Below are the code and all the weights of a small trained network. Each question names an input and a class and asks about switching units off, where a switched-off unit gives its printed mean instead of its output.

import numpy as np


def w(rows, s, z=0):
    codes = np.array(rows[::2]) - 128.0
    scale = np.full(codes.shape[1], s)
    scale[-1] = z or s
    return codes * scale


def f(y):
    return y / 2 * (1 + np.tanh(0.7978845608 * (y + 0.044715 * y**3)))


def log_softmax(a):
    a = a - a.max(-1, keepdims=True)
    return a - np.log(np.exp(a).sum(-1, keepdims=True))


def net(x, mask):
    res = np.array(x, float).reshape(1, 8) / 4 @ E
    y = f(res @ A[0][:, :-1].T + A[0][:, -1])
    res = res + np.where(mask, y, B[0][:, -1]) @ B[0][:, :-1]
    return log_softmax(res[-1] @ U[:, :-1].T + U[:, -1])


A, B = {}, {}
E = w([
[137,133,122,198,63,120,50,62,157],'x0',
[112,110,169,142,198,148,50,23,136],'x1',
[74,181,88,134,166,176,219,80,129],'x2',
[130,176,168,61,149,181,82,192,209],'x3',
[159,146,76,118,165,42,60,78,122],'x4',
[68,70,141,105,146,82,129,138,157],'x5',
[68,178,212,165,172,91,143,128,165],'x6',
[95,170,90,124,217,81,83,165,2],'x7',
],0.0086)
A[0] = w([
[141,134,107,139,127,111,107,65,160,166],'N0',
[108,134,88,219,120,199,110,63,132,147],'N1',
[137,155,138,100,153,154,118,122,175,238],'N2',
[79,132,162,132,212,7,122,107,116,154],'N3',
[119,115,173,101,129,99,106,173,148,252],'N4',
[177,68,122,106,126,69,120,160,117,219],'N5',
[137,112,138,153,161,234,148,151,74,163],'N6',
[142,203,49,144,147,131,193,143,92,131],'N7',
[109,183,74,129,132,177,161,120,80,99],'N8',
[153,85,109,132,126,174,101,123,77,181],'N9',
[82,100,127,129,147,131,187,149,164,144],'N10',
[153,196,91,82,191,202,81,149,150,150],'N11',
[169,71,59,87,119,117,92,135,84,211],'N12',
[217,129,116,124,123,184,208,112,202,129],'N13',
],0.012,0.0034)
B[0] = w([
[147,150,72,152,115,146,155,142,102,179],'N0',
[154,237,115,178,75,100,87,63,118,196],'N1',
[128,133,139,102,129,186,97,158,120,175],'N2',
[146,135,83,148,251,156,220,93,159,247],'N3',
[128,85,118,172,102,183,110,147,157,184],'N4',
[129,47,59,106,109,137,131,104,172,189],'N5',
[116,146,206,120,141,64,93,126,154,178],'N6',
[20,93,104,124,111,110,191,173,103,202],'N7',
[51,92,159,169,103,97,133,134,105,177],'N8',
[170,98,166,122,126,79,114,115,129,167],'N9',
[133,131,132,142,119,136,140,122,142,185],'N10',
[82,153,135,90,153,170,54,183,84,190],'N11',
[162,79,99,120,130,67,100,151,106,203],'N12',
[170,157,157,30,75,149,211,121,138,210],'N13',
],0.015,0.014)
U = w([
[135,167,53,153,60,145,106,78,76,77],'0',
[12,84,129,143,107,116,182,173,99,70],'1',
[92,57,146,180,63,192,145,155,199,251],'2',
[99,126,109,63,182,245,34,192,86,108],'3',
[192,2,6,76,115,73,89,135,61,175],'4',
[141,77,244,138,126,52,125,82,133,36],'5',
[115,129,111,120,253,148,187,98,99,195],'6',
[154,139,164,2,66,186,202,125,120,106],'7',
],0.0079,0.002)

Each question gives the input, the list of numbers given to net, and the class t.
The units are the neurons (one row each of A and B). Each row of codes is followed by its name. A weight is (code - 128) times the scale printed after its matrix; where a second scale follows, it is the last column's (A, B and U).
mask holds one flag per neuron, in row order. A switched-off neuron (its flag False) gives its mean, the last column of its row in B, instead of its output. The means were averaged over made-up inputs and are rounded, as every weight is.
A unit's drop is (log p(t) with every unit on - log p(t) with that unit switched off) / (log p(t) with every unit on - log p(t) with every unit switched off).
The circuit of an input: a set's keep is (log p(t) with only the set's units on - log p(t) with every unit switched off) / (log p(t) with every unit on - log p(t) with every unit switched off). Starting from the 12 units with the biggest drops (on a tie, the unit counted first), units are removed one at a time, each time the one whose removal leaves the highest keep (on an exact tie, the one counted first), for as long as the keep stays at least 0.8.
units of the circuit, in order: the units of the circuit, biggest drop first
k most important neurons: the k neurons with the biggest drops, biggest first
drop of u: that unit's drop, to one decimal
input [7,5,8,-5,1,5,-7,3], class 0: units of the circuit, in order : N1
input [3,-7,-8,4,1,-5,7,7], class 3: 2 most important neurons : N12, N4
input [8,3,3,5,-1,-3,2,2], class 0: 2 most important neurons : N1, N0
input [-4,-6,-4,-3,-6,-4,-2,5], class 1: 3 most important neurons : N7, N8, N6
input [-4,6,6,-3,8,-6,-8,-3], class 0: 3 most important neurons : N1, N5, N0
input [0,-3,-5,8,3,6,-1,4], class 3: 3 most important neurons : N11, N4, N9
input [-4,2,-6,-2,-4,2,4,-8], class 7: 3 most important neurons : N13, N8, N7
input [1,8,-6,-1,6,-5,-2,-7], class 0: 2 most important neurons : N1, N0
input [2,1,6,5,-7,-7,8,1], class 3: 2 most important neurons : N11, N2
input [4,-2,6,-6,-1,1,-8,1], class 1: 4 most important neurons : N7, N8, N5, N6
input [-3,5,6,-4,-3,4,-6,8], class 1: 2 most important neurons : N8, N7
input [2,-5,-2,6,-4,8,4,1], class 2: 2 most important neurons : N4, N11
input [8,4,0,5,2,1,-5,2], class 0: 3 most important neurons : N1, N0, N5
input [-5,4,-5,-4,-8,-6,4,4], class 5: units of the circuit, in order : N6
input [-5,1,3,1,-5,-7,5,-1], class 7: drop of N12 : 0.1
input [-3,-3,4,-2,0,3,-8,5], class 1: drop of N6 : 0.2
input [0,-4,-1,3,8,5,6,-2], class 6: drop of N3 : 1.8
